In the rows, 128 means zero.
Facts:
bredri (Λ d) (θ 357) (μ poval)
brepluva (Λ a) (θ 9) (μ molofa)
debro (Λ a) (θ 9) (μ grupla)
doskil (Λ a) (θ 716)
drete (Λ d) (θ 716) (μ luplu)
dritan (Λ a) (θ 716) (μ zoto) (τ poval)
fena (Λ b) (θ 716)
fibrom (Λ c) (θ 357)
fisa (Λ a) (θ 716) (τ kotrak)
gaplo (Λ b) (θ 357) (μ luplu, meka) (τ brepluva)
gise (Λ a) (θ 357) (τ tropli)
grupla (Λ b) (θ 716) (μ dritan)
kilem (Λ b) (θ 357) (μ voron, fena) (τ dritan)
klutum (Λ a) (θ 357) (μ lemo)
kotrak (Λ d) (θ 9)
kubem (Λ b) (θ 357) (τ fibrom)
ledrim (Λ a) (θ 716)
leklil (Λ a) (θ 9) (μ ledrim, grupla) (τ drete)
lemo (Λ b) (θ 716) (μ luplu) (τ meka)
ligum (Λ c) (θ 716) (μ skulustir)
luplu (Λ a) (θ 716)
mefar (Λ a) (θ 716)
meka (Λ c) (θ 9) (μ grupla)
molofa (Λ d) (θ 716) (μ fena)
piban (Λ b) (θ 716)
pipas (Λ a) (θ 716) (μ fibrom) (τ saluk)
plazo (Λ b) (θ 716) (μ gise)
plegrum (Λ b) (θ 357) (μ mefar, fisa)
plepibri (Λ a) (θ 357) (μ vastem, fibrom)
ploski (Λ b) (θ 357) (μ reflesti) (τ fena)
poval (Λ a) (θ 716) (μ leklil)
reflesti (Λ a) (θ 716) (μ debro)
saluk (Λ a) (θ 9) (μ leklil)
sife (Λ b) (θ 9) (μ skurim)
skulustir (Λ a) (θ 716)
skurim (Λ c) (θ 357)
staru (Λ a) (θ 716) (μ grupla)
stofimis (Λ b) (θ 716) (μ dritan)
sura (Λ a) (θ 357) (μ skulustir, leklil) (τ kubem)
susavun (Λ b) (θ 357) (μ fena, doskil) (τ bredri)
tropli (Λ a) (θ 9) (μ fibrom)
trurin (Λ a) (θ 357) (μ luplu, plepibri)
vastem (Λ c) (θ 716) (τ skulustir)
vese (Λ d) (θ 716) (μ ploski, molofa)
voron (Λ b) (θ 716)
zaku (Λ a) (θ 716) (μ ploski, gise) (τ doskil)
zedru (Λ b) (θ 357) (μ debro, dritan)
zoto (Λ c) (θ 716) (τ vastem)

Known rows:
luplu: [161 129 137 150 153 154 163 189 109 163 137]
gaplo: [165 146 140 145 176 130 175 143  85 166 125]
drete: [148 178 163 169 147 167 157 156 123 147 137]
meka: [159 176 134 162 153 172 167 153 119 152 142]
skulustir: [172 142 140 151 163 169 153 183 120 166 142]
ligum: [166 186 153 159 153 182 160 152 120 151 135]
reflesti: [166 130 131 156 174 159 159 169 124 158 136]
doskil: [166 124 135 158 154 165 144 171 114 159 120]
susavun: [170 138 135 154 167 139 153 132  84 164 105]
plepibri: [160 132 157 145 154 155 166 180 108 155 129]
plegrum: [178 160 161 144 164 150 155 149  84 172 117]
mefar: [174 147 159 148 150 176 145 186 113 167 130]
brepluva: [164 124 143 156 164 163 149 159 118 152 116]
vese: [153 169 151 180 154 176 143 136 131 143 125]
ledrim: [169 141 136 152 170 166 156 177 122 165 143]
kilem: [169 138 135 154 166 139 154 131  84 163 104]
zoto: [161 177 127 165 151 177 161 159 118 157 142]
stofimis: [170 149 127 150 180 137 167 143  92 169 128]

Rows, some named above:
[148 176 163 170 147 168 158 155 123 146 137] | drete
[166 185 153 159 152 183 162 154 120 153 136] | ligum
[170 148 129 150 184 135 168 137  93 167 126] | zedru
[169 141 146 149 178 163 161 171 125 158 139] | saluk
[148 177 164 169 147 168 157 155 123 146 137] | drete
[171 136 116 158 155 141 146 146  81 174 112] | fena
[171 142 153 147 177 166 161 168 125 156 137] | sura
[171 148 114 152 174 134 164 152  90 175 136] | grupla
[170 134 115 158 155 141 146 146  80 175 111] | fena
[165 186 155 158 152 183 162 153 119 153 135] | ligum
[164 128 145 154 173 160 157 159 124 152 124] | zaku
[167 133 128 154 170 162 158 176 123 163 144] | dritan
[170 142 134 150 174 139 159 136  87 166 116] | plazo
[166 130 130 156 161 162 150 173 118 163 131] | gise
[158 187 160 172 160 180 149 151 134 151 143] | bredri
[169 139 117 157 172 135 159 141  89 171 122] | ploski
[155 168 142 180 142 177 134 146 126 149 124] | molofa
[165 129 145 154 173 159 159 161 123 151 126] | zaku
[171 141 153 149 177 165 159 166 126 157 136] | sura
[167 136 127 155 168 160 159 177 123 163 143] | dritan
[159 131 159 145 162 151 170 173 110 151 129] | trurin
[165 136 140 151 178 158 162 167 126 156 138] | staru
[164 143 137 145 163 130 171 151  79 168 122] | lemo
[165 182 149 159 135 185 154 163 110 158 130] | skurim
[149 177 163 169 147 167 159 155 122 146 137] | drete
[166 132 128 155 172 159 158 171 123 159 141] | debro
[157 175 145 159 125 173 165 175 102 160 133] | fibrom
[156 181 160 172 143 180 143 157 126 152 135] | kotrak
[174 153 148 146 166 143 159 147  83 170 117] | sife
[166 185 152 159 153 182 161 155 120 154 136] | ligum

The same things again, as new rows of numbers:
Known rows:
debro: [131 101 124 134 123 131 148 131 127 122 126 122 119 110 120 157 139 141
 142 139 166 119 123 120 127 132 109 143 157 108 138 100 133 142 126 124
 128 134 132  68  95 112]
fisa: [124  82 122 105 142 140 150 144 155 131 119  96 120 125 125 129 147 114
 141 130 149 131 117 133 109 150  97 122 146 117 119 107 189 130 116  99
 131 127 142 107  94 145]
plegrum: [127 106 118 108 137 120 129 125 137 137 146 106 124 149 118  92 108  94
 106 108  73 155 106 139 112 122 160 114  98 129 111 123 156 118 121 133
 136 116 113 249 172 150]
staru: [131 107 121 131 125 148 149 133 126 121 132 126 126 105 123 139 140 147
 141 130 174 111 118 117 127 129 101 142 145 121 140  86 152 143 134 136
 132 140 145 101  98 106]
skulustir: [130 127 128 136 129 143 142 122 133 126 109 118 120 114 132 138 157 131
 161 137 193 141 116 132 127 133 128 162 120 112 138  88 146 134 130 108
 130 129 133  74  88 136]
ligum: [137 143 149 165 149 177 118 119 132 118 112 141 135 139 122 131 143 143
 120  82 170 138 170 153 141 116 159 122  80 177 119 135  87 116 125 122
 134 121 135 153 128 101]
gaplo: [132 155 113 130 139 106 112 117 123 131 153 147 128 133 121 106 100 111
 116 131  87 132 110 125 126 115 176 125 102 134 132 142 119 126 134 164
 135 138 123 189 179 130]
zaku: [122 103 136 126 115 124 119 163 123 116 122 103 125 105 123 135 127 152
 140 141 155 116 125 117 120 121 106 128 177 133 125  64 156 146 124 116
 132 127 137  81 109 111]
gise: [118 117 130 129 123 114 119 152 119 136 113  98 116 115 129 149 140 141
 141 144 144 131 127 113 120 129 108 135 160 114 127  78 149 147 120  92
 124 133 136  53  97 130]
plazo: [120 142 130 132 121  94  92 130 105 139 138 107 124 145 120 109 102 120
 105 120  66 151 117 122 125  98 165 122 116 126 120  91 123 135 123 129
 128 126 107 184 170 132]
ploski: [121 151 120 132 117  92 104 131 110 151 143 115 123 141 116 138 107 123
 107 118  80 134 117 127 128 110 170 134 115 112 124 123 100 131 119 131
 130 122  98 165 168 156]
kotrak: [121 129 135 113 109 171 140 119 149  96 110 118 157 166 155 128 133 134
 109 134  81 190 142 136 126 116 105 111 106 126 123 195 115 118 142 129
 109 126 120 128 133 115]
saluk: [131 114 129 141 122 153 128 115 136 110 127 126 128 109 129 128 152 132
 143 134 189 102 111 123 132 141 113 139 151 113 138  71 160 138 135 128
 135 126 140 104  99 105]
trurin: [135 125 122 123 138 127 132 141 132 105 125 157 130 100 128 116 114 134
 159 154 152  93 113 121 124 140  92 134 168 147 129 112 166 131 131 130
 131 144 154  82 113 112]
plepibri: [131 126 121 119 133 124 135 136 127 105 117 152 127 108 127 124 122 129
 166 153 149 102 119 121 124 147  88 139 167 140 132 105 156 122 127 133
 129 138 152  83 111 125]
bredri: [125 135 135 127 101 192 138  97 144  93 113 136 156 165 161 153 152 134
 110 131 118 157 138 137 129 109 127 118 116 112 132 170 134 119 145 138
 108 132 125 177 154  78]
sife: [131 154 126 101 127 107  98 138 131 145 143 156 116 137 134  86 121  85
  96 125  70 175 111 126 149 101 136 123  96 130 132 129 121 118 127 130
 144 109 102 204 151 138]
fena: [124 160 128 113 120  73 128 123 110 175 138 112 128 137 129 118 108 107
 110 114  83 128 125 123 129 132 178 136 105 102 123 172 101 127 124 123
 125 107  98 177 159 189]

Rows, some named above:
[130 114 136 164 153 154 115 118 118 133 126 140 126 140 115 159 147 141
 104  90 152 120 181 148 137 122 130 102 108 156 132 164  58 116 121 129
 121 131 132 142 116 102] | zoto
[125 147 137 149 160 142 108 114 122 128 113 170 128 148 122 143 129 128
 135  91 115 114 181 145 141 145 115 126 110 170 112 189  81  99 114 126
 125 135 149  82 129 131] | fibrom
[130 120 140 119 114 108 148 159 123 137 121 110 129 104 132 134 130 148
 141 137 171 104 127 122 124 140  98 120 173 134 118 109 171 147 130 127
 131 115 123  73 106 123] | brepluva
[124 154 120 124 116 182 139 119 146  97 119 158 149 160 153 138 121 149
 119 159  72 143 137 138 113 122 119 105 103 145 134 208 122 124 147 136
 107 137 141 122 148  89] | drete
[128 141 111 139 131 105 120 100 112 149 148 130 123 140 115 135 125 110
 109 113  89 143 113 125 130 114 172 146  87  98 139 135  97 125 128 146
 128 137 109 182 158 152] | grupla
[137 116 119 139 124 105 120 106 109 129 153 134 122 137 115 119  97 117
 102 118  88 130 111 130 131  99 168 123 109 116 133 113  94 125 130 159
 132 125 104 199 164 122] | zedru
[124 114 141 101 118 112 148 154 125 141 114 110 122  99 130 124 133 136
 136 136 163  91 135 114 124 156 124 133 159 116 126 135 141 142 129 106
 125 115 133  69  90 149] | doskil
[120 139 132 115  94 157 149 135 131 121 108 118 160 159 159 152 125 150
 108 136  87 162 152 140 120 124 118 104 124 124 126 204 125 133 137 127
 103 109 107 102 141 121] | molofa
[134 116 131 136 121 160 143 127 133 109 124 118 123 109 133 117 150 136
 155 137 200 116 115 131 127 129 115 148 135 126 135  73 160 138 136 123
 135 128 134 106 103 105] | sura
[130 111 131 142 123 149 129 116 134 108 126 124 130 109 129 122 154 134
 146 132 190 107 113 124 128 140 114 139 148 112 139  73 160 140 134 129
 135 127 141 103 105 105] | saluk
[135 116 114 138 130  98 116 100 112 143 152 132 123 134 113 118 118 117
 103 123  94 135 113 135 128 106 158 116 100 113 140 112  88 122 134 153
 130 128 110 213 168 135] | stofimis
[127 142 113 127 145 119 135 129 139 132 121 144 118 111 132 151 137 134
 156 158 153 111 115 119 120 151 107 137 147 121 133 137 138 132 127 107
 125 152 149  49  94 145] | luplu
[126 105 128 133 115 124 136 147 127 122 126 119 121 110 118 157 135 151
 142 142 162 116 124 121 127 131 112 138 175 113 131  88 138 146 124 118
 130 127 132  70 102 106] | reflesti
[127 161 141 149 162 145 111 123 124 120 117 168 132 141 114 144 118 124
 132  96 124 100 180 146 139 141 120 118 109 179 121 176  85 101 112 129
 123 134 146 124 136 110] | vastem
[133 115 115 135 128  97 121 107 113 145 149 128 123 132 114 118 115 115
 102 123  93 138 112 133 127 105 160 113  98 114 140 115  88 121 134 153
 130 125 108 208 170 141] | stofimis
[136 140 123 131 131 126 130 141 143 112 129 142 124  97 131 128 124 147
 148 161 150 113 112 118 121 148 108 116 156 144 125 118 159 131 133 120
 133 152 152 102 100 131] | klutum
[131 110 132 144 124 152 128 118 136 107 126 124 130 109 131 126 152 135
 145 135 188 114 115 125 127 141 114 138 151 113 141  71 160 139 135 125
 134 126 141 107 102  97] | saluk
[128 161 140 148 160 146 117 123 124 125 116 167 134 141 116 145 120 125
 131 101 122 103 177 143 141 140 113 121 108 180 119 172  84 100 114 126
 122 135 154 120 133 118] | vastem
[128 164 138 148 162 145 112 118 125 118 118 165 134 143 114 144 121 124
 130  98 123  99 178 144 137 141 111 121 114 177 120 178  86 100 114 130
 124 132 152 101 136 123] | vastem
[129 144 132 161 160 165 114 127 130 129 132 156 132 139 116 156 138 143
 110  91 148 113 180 138 143 131 144 108 102 168 127 165  85 124 123 137
 125 143 144 118 137 102] | meka
[131 115 137 166 155 153 115 117 120 138 127 136 127 144 117 160 145 138
 101  89 151 116 181 151 136 122 127 105 112 155 133 169  58 117 122 129
 122 134 133 142 115 101] | zoto
[126 151 133 119 124  74 127 116 118 174 145 108 129 137 130 100  97 116
 115 115  85 139 126 121 131 123 170 146 110 108 127 170 101 127 123 127
 126 102 104 191 161 173] | voron
[123 157 129 110 120  76 126 122 109 173 139 113 126 140 126 117 104 112
 107 116  86 124 127 122 129 131 174 136 104 104 124 171 104 128 124 130
 123 106  99 168 160 184] | fena
[117 124 135 121  84 175 142 142 131 106 116 120 159 155 155 153 112 159
 102 134  90 158 146 139 117 113 119  95 132 138 126 180 133 134 138 136
 110 111 110 117 157  99] | vese
[128 153 148 127 153 164  99 145 141 144 119 163 120 141 129 134 152 106
  94  94 122 149 179 141 162 119 105 101  98 176 122 164  84 113 115  98
 135 112 130 120 107 113] | skurim
[133 176 117 134 137  91 108 110 129 142 149 150 122 133 123 115 101 115
 115 135  71 135 107 126 124 124 169 124  99 131 126 164 111 117 130 136
 131 147 120 199 165 164] | lemo
[131 155 113 136 139 107 111 115 124 132 152 148 126 137 119 106 100 113
 116 132  92 130 108 124 126 113 179 128  97 134 132 148 116 125 135 162
 131 142 119 198 179 133] | gaplo
[131  88 118 139 133 127 145 123 126 131 125 121 118 108 124 149 148 134
 141 142 174 113 124 123 123 131  96 130 147 110 147  98 129 137 131 123
 126 135 134  85  88 122] | dritan
[138 120 119 142 123 103 122 106 111 134 153 133 122 138 116 118  95 116
 104 117  91 142 111 128 130 102 169 118 106 117 135 114  98 125 130 157
 133 127 105 202 167 121] | zedru

The same things again, as new rows of numbers:
Known rows:
fisa: [ 89 147 148 123 170 129 146  90 110  92 115 130 139 158 108 112  63 141
 129 127 125 101  84 122]
plegrum: [ 96 142 154 111 148 141 153 105 105 158 122 124  98 167 116 101 124 102
 157  66 107  84  94  82]
kubem: [ 87 155 160 108 136 138 158  97  94 140 123 104 101 162 117 104 122 110
 145  84  93  86  91  73]
kilem: [ 98 139 151 122 136 148 156 101 100 168 122 118 102 171 124 111 127  90
 165  70 101  86  99  98]
fena: [ 89 146 154 120 113 148 164  89  88 145 124  95 108 166 125 116 128  92
 156  88  80  91  97  96]
susavun: [ 98 138 151 122 136 148 157 101 101 164 123 118 101 171 122 110 127  85
 167  68 101  86  98 104]
doskil: [ 90 146 146 124 170 131 148  88 106  90 115 127 141 160 110 113  66 136
 135 129 125 101  83 129]
molofa: [ 92 141 147 165 107 157 138  97  99 156 120 200 108 169 111 144  93 175
 183 101  85 121  82 151]
stofimis: [ 95 144 156 122 154 143 150 106 106 137 126 128  96 184 116 101 127 123
 156  56 106  78  93 112]
meka: [ 90 160 160  65 155 145 142 136 103 119 120 183 109 179 118 103 110 233
 140 110 130  95  98 170]
zaku: [102 135 143 133 183 135 149 102 130 130 116 160 139 159 110 108  60 123
 144 112 155  96  83 122]
luplu: [ 92 132 149 109 187 126 151  88  81  68 107 165 129 157 115  89  66 137
 144 118 132 106  97 121]
trurin: [101 120 148 124 192 129 139 101 110  98 106 168 130 164 111  95  77 118
 158  95 150 100  94 135]
sura: [111 139 135 111 177 131 129 104 130 131 108 142 138 164 105 124  69 109
 157 103 145 104  99 132]
leklil: [121 154 127  96 185 127 117 105 132 130 107 142 134 176 103 127  65 116
 158  93 148 102 107 140]
ledrim: [ 92 151 145 114 174 128 142  91 110  95 112 124 138 161 106 113  62 132
 132 127 126 102  86 123]
piban: [ 86 152 158 105 140 138 159  96  91 138 122 103 101 162 116 103 121 115
 143  84  92  86  89  76]
zedru: [ 97 147 154 123 155 142 156 111 111 146 127 136  96 182 115  98 117 127
 146  57 112  77  90  99]

Rows, some named above:
[ 86 146 158 134 144 136 132 106  81 116 110 234  91 160 101 106  86 206
 168  86 105 120  87 109] | drete
[ 92 142 148 162 104 156 138  98  99 159 120 200 106 169 108 141  91 176
 184  98  87 122  82 150] | molofa
[103 159 150 113 167 141 144 111 111 121 128 139  90 203 114  98 118 152
 148  45 112  74  98 121] | grupla
[102 158 148 112 168 141 144 111 107 123 129 140  90 205 115 101 116 149
 151  42 111  74  97 122] | grupla
[108 142 143 140 198 134 160 110 136 137 125 182 137 160 109  95  39 144
 128 103 169  88  77 113] | reflesti
[ 95 133 145 142 189 137 138 100 121  74 119 150 130 191 109 107  76 154
 147  94 135  89  86 178] | dritan
[ 68 154 175  70 131 141 151 125 102 115 117 138 120 149 115 111 119 213
 123 143 106 100  81 151] | vastem
[107 146 137 121 194 132 135 104 123 100 116 161 132 182 107 108  58 140
 144  93 150  94  93 148] | staru
[102 158 149 113 169 141 144 110 106 126 129 139  90 204 115  98 116 149
 150  45 110  73  98 121] | grupla
[ 95 143 156 121 151 143 149 107 107 140 125 127  96 185 117 101 128 118
 157  54 105  79  94 109] | stofimis
[ 93 159 151 134 129 138 120 110 109 145 113 202 100 161  94 131  82 189
 166  91 105 119  81 111] | bredri
[102 159 149 114 165 141 143 111 107 122 128 139  89 203 113  99 120 148
 149  43 112  74  99 117] | grupla

